Each row has a class, written as a number after it.
[  89    3   99   12   13 -197  183 -128 -104 -110  404   -1  -41  141
 -176  150  565   69  -84   39  -52  195 -424 -185 -173   31  303 -138
  150   97   65 -270  -25 -226 -104 -372  232   46 -252] : 7
[ -30  284  187  -88  -87  -30  160   59  -29 -115  156  183  -22  262
   24   20   35  -81  114 -306   30   69 -236   89   41   58  -57  174
  211   39   93  -86   48  -46  -70 -151  -33  198   42] : 7
[ 185  -22 -214  141  -29   54 -117   93  -65   52   67  151 -138   38
  -42  125 -314 -104   87 -491 -400 -236  345  272   78    8  -54  184
   28  205 -118  -31  131 -118   48  210  -99  254  241] : 2
[ 270 -133  426  251  316  -59  302 -102   -1   -9  369  -44 -122   86
 -203 -156 -590 -189   14 -457 -196  234   15  366   41 -288 -194  -39
  -69  102 -230  -49  235 -255   79 -184  -12  161  156] : 9
[ -16  -78   88  117  290 -169 -127  139   24 -107 -134 -129  183 -220
  -12   31 -112 -183   28  -54  195 -242   -3  251  133 -196  158  228
 -248  238  -17  -83  358   -4 -101   51 -140   97 -154] : 1
[-239   54  258  366 -155  -80  112  -47  -26  167   71 -285    3  294
   -4  196 -165  -43  147 -509 -145 -277  -53  208  170  -95  180  -14
  -70 -130  120 -118  127  235  255  210 -136  318   10] : 5
[  96   66  100  170 -274  204   78 -337 -160  -69 -899 -250  -90  486
  296  209 -454   85 -151  -68   88 -387  284 -186 -368   30  136 -348
 -275  285  -15  353  457  -39 -150  391  -65 -510   88] : 2
[  46  -36  292 -211  162  -22  -75  -52  137 -140 -246 -158  151  339
   -8  -15 -215 -166  -69 -142 -202  -64  -61  322  140  -15    2  -13
 -141  145  108  -35  141 -198 -185 -117 -222  -61  139] : 7
[ -30   27  -65  315   75  -79  119   37  -22 -144  167   -4  -92    7
   78  161 -147   82   82 -368 -122   -1  170   33 -308   24   26  -14
 -165  159 -128  149  320  -83 -157  227 -113  -48  -22] : 9
[-189   97  186 -112 -292  162  109  221   24 -336   65  149  158   11
   49   73   33  139 -223  155  182  202 -225   65  158  101 -146  159
  126    5  176  153 -183  186  152 -348  186  176   63] : 9
[ 239  235  -28  110  301  256   37   -2  -71 -153 -130   70  -18    0
  241   91  -34   52  183 -158  -37   19  489   27 -275  115  195   75
  -96 -137 -116   89  344 -151 -241  -91  -82  -97  -27] : 6
[-163 -105  412  419  -10  -46  283  114  -72 -134 -199   21   28   92
  -86  303  121   88  -69   17   13   79   67   23 -115 -125  275    8
   78 -368 -110  316  284  -15  -60 -110   75 -291   29] : 1
[ 123  116 -112   25  171  106  -27   77 -223 -115    2   28   50  302
   22  168   32 -149  190 -300  -34   38  -48  245   28  -83  263  -35
  -10  -52  -32   -9   70  -21  -72 -345  -65  109   65] : 5
[ -79  175  248 -140  -56  -61  163  -62 -194  -87  -79   99   41  412
   66  174  190 -157  -77   12  135  323  202   72 -114  -12  -30  105
   89  -52   39   66   37  -80 -133 -245   -2 -133   16] : 2
[ 184 -144 -212 -131  -11   18  -19 -140   33 -166 -307   79 -491  -69
  171   42  -70    0  -20  269 -194   28   50  301 -295  -69  269  271
 -303 -185 -236  120 -266 -218 -207  269    5 -610  -49] : 7
[ -73  -93    9   98   -4  222  274  132 -107 -160   37    3 -121  118
  -55  228 -126   38   90 -191 -205  141   22  170   52   71  115  -39
  -50 -177   24   88  -98 -143   56 -352   19   18    5] : 6
[-127 -349    1   78  311   76 -177 -202  -76   77  159  -67 -435 -245
 -109    9 -588 -211  -87 -394 -221 -187  -75  419   77  -12  357  380
   -5 -352  -26  -56  276 -284  -92  348 -313  -65   -2] : 7
[-111 -102   -3  -36 -161  377   25   47  -23 -221 -154   12 -313  129
  261   21 -289   95  319 -380 -348  -47 -250  405  220  158  274   91
 -104 -598   -3  162 -249  -94  -33  -83 -210   17   85] : 3
[ 268   40  -58  399 -274   54  -96 -204 -178  -94   94  -25 -150  -57
   91  241  -14  399 -114  -47 -273  106   18  141   45   75  381   97
  -37  170  -67 -154  203 -186 -174  279  160 -195 -162] : 5
[ 269  158   94  251  234  159  170 -221   92 -313  132   -5  -73  129
   73   90 -131 -218   26 -483 -151   54   71   84 -156  -71 -117    4
 -221  525 -252 -130  291 -377 -302 -366   31  -15  -75] : 7
[ -49   85  -56 -100   88  137  -69 -190  122 -156 -170   -5  -71 -221
  463 -207  -39  203  301  131  -71    3  429  191   12  302  -20   51
    2 -115  148 -170   22  125 -291  267 -207   65  -57] : 0
[-127 -309  232  337  -56  195  445  199   20 -378  124  -92   66 -100
 -451  153   88  150 -162 -296  -47  -26   10  297  222 -103   -2    4
  -63 -155 -141  483  356 -190 -429 -208  -90 -316 -127] : 4
[  68  127  -20  -95  -20  290  213  226   94 -131 -123  205 -128    5
  152   37 -187   86   -3  -23   75  250   72 -200  -23  117 -162 -117
   74  251  -14  152  -74  -26  143 -327  277  108   87] : 7
[ -25  214  496   68   -8 -453   66  -63    6  -13  305  -24  -78  157
   23   28 -162  -46 -173   -6 -213  307 -323  359   10  -89 -119   71
 -120   91 -159   38 -261 -216 -275 -243  158  232   84] : 7
[ 111  251   20  146   29   96   30 -332   25 -186 -208 -131 -214  213
   42   94 -183 -145  148 -139 -128  -10  182  100 -284  358  107 -111
 -241  113 -100  169  197 -197 -731   61  -31 -420   88] : 7
[  45 -226  -13  118   -9  101  153  175 -199 -156  -69 -213 -134  263
  -85  245 -506 -137  -12 -261 -171 -289 -324  307   22 -162  261   97
 -275  -48 -248  177 -131 -259   33 -167  -68  -11   33] : 5
[  74  152 -157  188  121  291    8  177 -134  -67 -186   -4 -125   95
  169   -4 -321  -68   77  -57 -257 -227  101  276  102  195  443  307
  120 -172  -11  -86   14  -45   22   17 -109 -247  231] : 8
[  64 -264  -79 -115  -23  287  205  112  406 -274  158 -119  -80  -47
   20 -337 -347  130  233  195 -285  -90  -19  -14  282  284 -320   42
  -14   71  -99  -77 -196 -130 -189  259 -137  407   58] : 3
[ -65 -478 -121   -5  343    8   39  116   83  236   18  -93 -168 -320
  173  -73 -105  147  153  -52 -184 -230  102 -189  -49  -11  193  -80
  195  235   31 -226  314 -121  175  464 -189   40 -137] : 8
[ -31  228   55  159   59  -49  271  195   74  131  409  171 -173  -82
 -101  109  210    2  193  -32  114  229 -199   66 -183 -264  -70  -96
  242  116   35  126  -18  104  -42 -122  258  112   -3] : 4
[ 237  255  -71  502  414  601  232 -445   17 -300   37  190 -258  143
  -83  194  -29  274  408 -580 -278  254   99  134 -283  -45  326 -263
  222 -431   24   80  419 -298 -294 -435  -41 -296  -28] : 6
[  86   64   20   77   56  243  232  106   50 -276  117  134   99  296
   15  -25  -82   67   62  -95  -62  213 -236 -229 -263   12 -368   40
  -91  288 -109   30   66 -138  189 -258   48   18  168] : 3
[ 123  -65    3  259  193  335  -51 -279 -135 -310 -546  -46  -54   79
  245 -285 -261   73  314  -79  192 -103   76 -140 -245  114    7   24
 -242    3 -212 -105  485 -143   14  -75  -26 -348  -24] : 5
[-574 -323   35 -192   -5 -155 -252 -134  168    4   64  -70   54 -197
    6  108   43   94  -82  -67  -73 -454 -208  137  143  -11 -139  264
  -32 -368   62   43 -259 -125 -118    4 -504   19 -220] : 6
[ 104 -154   23  169  257  -30  210 -310  -23   26  220  -31 -254 -262
 -177   36   19  182  165 -373 -358   27   15  290 -301 -108 -209  102
 -288    0 -235   31  -93 -336 -264   24 -107 -356 -133] : 0
[-420  129  -34  470  205   96  262  168   89  -95  193   95 -312 -137
   64   40 -291  224  -58 -223 -382   -3 -167  323 -134  -86 -153  -14
  150 -266 -139  232 -281 -104   17 -263   88  120  151] : 5
[-192   69   99  -66  -73  -27  152  280   41 -188 -158    7   50  405
 -207  219  148  -99 -118  -23 -207 -209 -107  119   64  176  129  177
   10 -148  101   47 -125  -71    9 -227  -22   96  158] : 7
[ 214   13  -42   94   97  180 -191   25  -84 -133  -29  212   64   51
  125   34  -42   84   11 -193 -171  350  175   15 -227  200 -127 -117
  107  173 -106 -136  349 -264  -43 -153   38 -198  108] : 6
[-168 -116 -137  120  -57  -61  -92  100    2 -131   -2  -38 -150  216
  -99  379  406  -47  -81  -34  -47   -3  -62 -154 -241  123  347 -108
   41  208   10 -162  295 -321 -152   23  117  -69 -241] : 4
[   5   38  158  136  435  316  379  -82  220 -264 -312  129 -173  -18
  -88   28 -306  310  -53 -154  136   32   -7   34 -382 -178 -237 -251
   58  109 -168  448  352 -326 -357 -270  -52 -502  -80] : 6
[ -57  169  -27 -164 -212  -20  168 -233   63 -164  265  -34 -233   27
  100  168  146  190   79  -53 -207  118 -232   53    3   70  222 -112
   98  -31  138   77 -541  -78 -285 -138  116  140 -164] : 9
[ 181   68    6  238   71 -330  294  -64  172  110  300 -128  -32 -109
 -199  242  457  204 -193  -88 -597  -49  546 -268 -232   34  194   -8
 -125  180  -48 -269 -132 -250   86  225  158  110 -198] : 4
[ 116   34   10   62  -95   70    9  -65 -255  -93  -69   20  -89  271
   81  219   24 -181  -13  -88   19  175 -179   16   -9  147  314   47
  -41   38   25 -242   51   59  128  -91  125  173   14] : 7
[-279   87  175  127 -184  145 -169 -170 -210  -87 -196  -76 -151 -134
  190  159 -388  155  -21 -129 -144  -43 -360  318 -137  116   76  190
  -67 -524  -11  243 -438  -95  -19 -234  115  -68   16] : 7
[ 119   85  151  294  -50   15  118  207  -68 -115  405  -48   37  270
  -20  297  -59 -310   53 -382  164   54 -218  219  109  -97   98  -81
 -177  287 -143    7  486  -32 -209 -227    1  389  -70] : 8
[-228    1   19    1 -142 -136  -15    4  -12  -44  149  -50   53   43
 -274  263  195 -142  -45   52  -17   48 -442   24 -128   27  122  215
   28  -20  101   27 -228   48    1   24  110 -109   -2] : 8
[ 126  157  241  -80 -176  127  110  186 -192 -152 -217  138  -77  269
  196  265  -97 -119 -234   87  264  295 -272  -47 -245   15   90 -151
   85  299 -175  231  -10  -61  -49 -376  389 -171  132] : 0
[ 114   24  230 -144   45 -120  123  -29  -77  -45  220  -62  -69  301
  -61   28 -139  -12  -37  -51 -108   13 -446  434   90 -189  133  132
 -203 -203  -44   11 -245 -111  -44 -273 -139  -26   45] : 5
[ 263 -312  171  376 -107   52   34 -120 -219  -80 -178 -181 -128  169
  -50  385 -499  -54  -52 -188  -63 -178  219  299  -15 -130  250  112
 -273  123 -295  -34  320 -228  -31  146  -19  -90  -84] : 0
[  93 -238   62   86  154 -132  296  -17 -175 -229 -204  -14  -25  125
   -1  106    3    6 -119 -316 -353   50  404 -141 -298 -102  128 -346
   24  347 -157  243  351 -403 -242  -29  -11 -250   60] : 4
[ -22  234   64   91 -122    3   25 -117   60 -151 -189   26 -123  218
  -40  373  -41   52  -59   56 -107    7  -38 -122 -239  202  253    9
 -136   19   71  108  -65 -154 -150 -125  150 -193   12] : 3
[ 154   62  111 -153  -45  103   75  -89   35 -165  -97  -91  -42  141
   38  -20   86  133  106  -43  -67   59   67  153  -72   86  134   11
  -90    8   56  -72  -28 -148 -118  -71   31 -242  -95] : 0
[ -56  -63   57  212 -193 -342 -116  123 -104 -109    8   24  -31   94
  -64  307  127    0  -10  146   -5   58  -76  122 -154  122  327  190
 -118   22  -12 -195   89  -41   33   90   96 -151  -85] : 1
[ 114 -104  196   37  350   60  406  293  373 -394  295   73  -13  149
 -230  -17 -172 -143  144 -293 -147  -30  -55  287  144  -65 -256   29
  -28  300 -294   84  226 -366 -423 -367 -143  297    7] : 8
[-125   26  332 -131  192  -59  244  -54   17   24   67 -228  161  -68
 -229 -158 -500  -60 -300 -352 -185  -33  124  463  332 -232 -118   29
   15  -30  134  540  -23  110 -333  219 -323  -39  280] : 1
[ -57  158   25  -44  102  140  179  227   35   42  -42    0   90  -49
  -68   28  192  -50  -85 -119   45  -22  268 -128  -75  109   28  -99
  357  202  233  -34  222   82   65   45  147   48   14] : 9
[-306  315  205   32  104  174  126  408   86 -129   74  107  -46  276
   27  169 -140 -147  -31 -173  158   27  -43  113  176  295  126    7
   25 -268  111  126  131   22  -19 -635   18  263  147] : 5
[  76 -250   32 -194 -349 -176  -12  275  105 -164 -124 -147   25  421
  270   92  178  -51   89  208    7 -335  237  157   64  127  563  120
   15 -225  -55   -1  176   64 -237  465 -409 -444  -62] : 2
[ 151   46  182 -118    6  124  143  223 -118 -217 -152   89   27  281
  165  191   -7    4 -140   21   81  298  162  181   32  173  228  128
  -55  -90 -100   -1   57 -133  -94 -277  -80 -304  -24] : 1
[-172  -28   61  127  243 -141  123  283   -7   48  297   42 -153  137
  -36  222 -169 -150  170 -210   31  -89 -146   84 -226 -173  -46    5
  242   83 -227   -4 -118 -167   38 -245   67  485  -32] : 1
[ 168   13 -225   79   91  312  211  299  104 -313  -67  178 -159   97
  -46  256 -165  -55   93 -173 -210   68 -107  -13 -219  333  -92   58
  -11  341 -182 -176  -13 -399  -66 -258  138  -24   -3] : 2
[-212 -133   80  422  157  -35  151 -182   91  -49  452 -203  -87 -208
 -288  323  203  148  218  -33   11  -74 -404   66 -181 -268   76  341
 -121  151  -80  -75   15 -197 -174   -4   49  -99 -409] : 6
[  59 -222   46  215  -10  -79   30   35  -21   -5   67 -110   18 -111
  -46   19 -160 -152  282 -458 -208  -88  193   14  -33  -71  -36   48
 -141  188 -121 -158  284 -178  135  213  -40  105  -82] : 6
[-130  -56    3  234 -204   50  -91 -127  102 -129  362 -251  -47  -21
  -63  313 -331  209 -285   11 -170 -240    4  100  205 -115   91  -30
 -316  -86   58  192  -32 -469 -192 -334  -43  133 -270] : 9
[-115  -16  136   99 -157 -195    7  195   31  -24   85 -209   96   10
 -118  247  224  -90  -50  -37   13  -83  -35  152   58 -150  173  -71
 -163  101  112   34  188  -17  -67   30  172  221 -195] : 5
[-145  210  204  141  -87  -99   57  218  -74 -145   48   -3   38  276
  -41  171   93 -262  -77   -7   57  185 -376  228  160  123  270   82
  -84 -127  -21   38   10   18 -156 -327   82  -15   94] : 8
[ -53  303  -47    8 -101  235  175  242 -144 -159 -100   39  -21  442
  113  171 -179  -36 -169  -33  -29  163  154  -46  -44  238   67 -217
   49   72   18  174 -207    7  112 -585  195   38  243] : 6
[ -96  -13 -205  295  -42  149 -219  277   99 -181 -134    6  115 -190
  117  283 -426   98 -204 -413 -239 -415  329  344  125   50   84 -117
 -206 -169   95  361  457   42 -129  227 -309  260  107] : 9
[-208   94  -40  122  314   12  138   56  116   -9  332  348  -10 -231
    9  -72    9  198  243 -177 -154   81  -59  -19 -179 -130 -215 -161
  352 -675  -87  439 -257  133  -85 -306 -176  244  262] : 4
[ 147  -27  296  420  192 -123  335 -170  -97  106  330  -43 -337  170
  -40 -149 -486   28  -33 -220   62  322 -303  207  -43 -245  -12   37
  -67  309 -342  -10  181  -14  -19  164  -17 -252  114] : 1
[-315   47   29  -26  118  -78 -114   46  155  -56 -105   31  -62  369
  114   38 -241 -348  115   40   38 -102    9  130 -101   91 -347  176
  219  -18 -200 -188    1 -180 -260  263 -235  407   87] : 0
[-279  166 -151 -152  101   28   29 -262  -65   -9 -161   -7  -21 -183
  181   70 -551 -100 -297 -264  -44 -190  124   39 -196 -102 -327  -78
   40  -23   60  306 -227 -128 -205  134 -261   83   26] : 0
[  -9  174  160   94 -115  130  247  109   38 -254  -26   23   31  131
  -25  211   79  118  124  -69  166   73   51 -140 -235  264  -85  -85
  -15  215   16   39  152    1  -66 -262  269  223 -121] : 8
[ 190 -473 -101  327  278    2   -5 -225  -51   -2  182 -316  -65 -286
 -198  232  -37  105  389 -311 -371 -180  403  152 -167 -197  422    5
 -253 -207  -89    1  238 -314 -123  161 -147 -229 -284] : 9
[ 100 -214 -212   84  156  134 -186 -130   75 -256 -128  -69   97   33
 -424   51 -100 -415  130 -362 -320 -240  -35   20  -50  140 -115  108
 -114  109 -219  -60   62 -353 -242  -14  -75  -29  152] : 9
[   7 -175  159    5  338  107  456   28   46 -221  384  232 -405 -197
  -89  -78 -474 -143  338 -622 -147  -29 -520  554 -176 -387 -286  330
 -116 -119 -275  361 -135  -17  -69  -24 -198  256  183] : 9
[ -77 -175   -7  255   32  117   54   36 -134  -59  -49    0 -141   58
  -44   84  -39   34  121  110   63  198 -259   14   75  159  175  -67
  -29  -99  -68  -92  -13   22  101 -272  163   -1   15] : 2
[-182   59  214  156 -175 -397 -223  -54  -35  178  284   35 -344 -132
    3  318  272  -29 -192  126  -84  -32 -297  286 -409 -167  247   62
  -60  -77  -43  138  -28 -107 -189   61  298 -182  -30] : 0
[  -2  175   23   30 -127   67   66   68  -92  -89  249  252 -167   57
   98  231  -88  150 -218   93   80  269 -133  -47 -142   77  -24  162
   -2  120   11  106   16 -137   20 -237  165  -10   21] : 2
[-221   -9  -91  163   26 -138 -177  -56  -72   74  175   96  -95  -23
    9   74  349  -84   35  -68  -72  -38  -96  -27  -73   26   18   37
   50  -63   36 -254  151  -21   73   23   16  336  -66] : 6
[ 305  -45  187  -25  138   66  299   -6  147  -70  263  304  -40 -401
   62 -190  -93    3  335 -244 -192  202   70   -9   61  122 -189  275
  -38 -285 -178  -20   91  -45  -83  146 -176   87   73] : 8
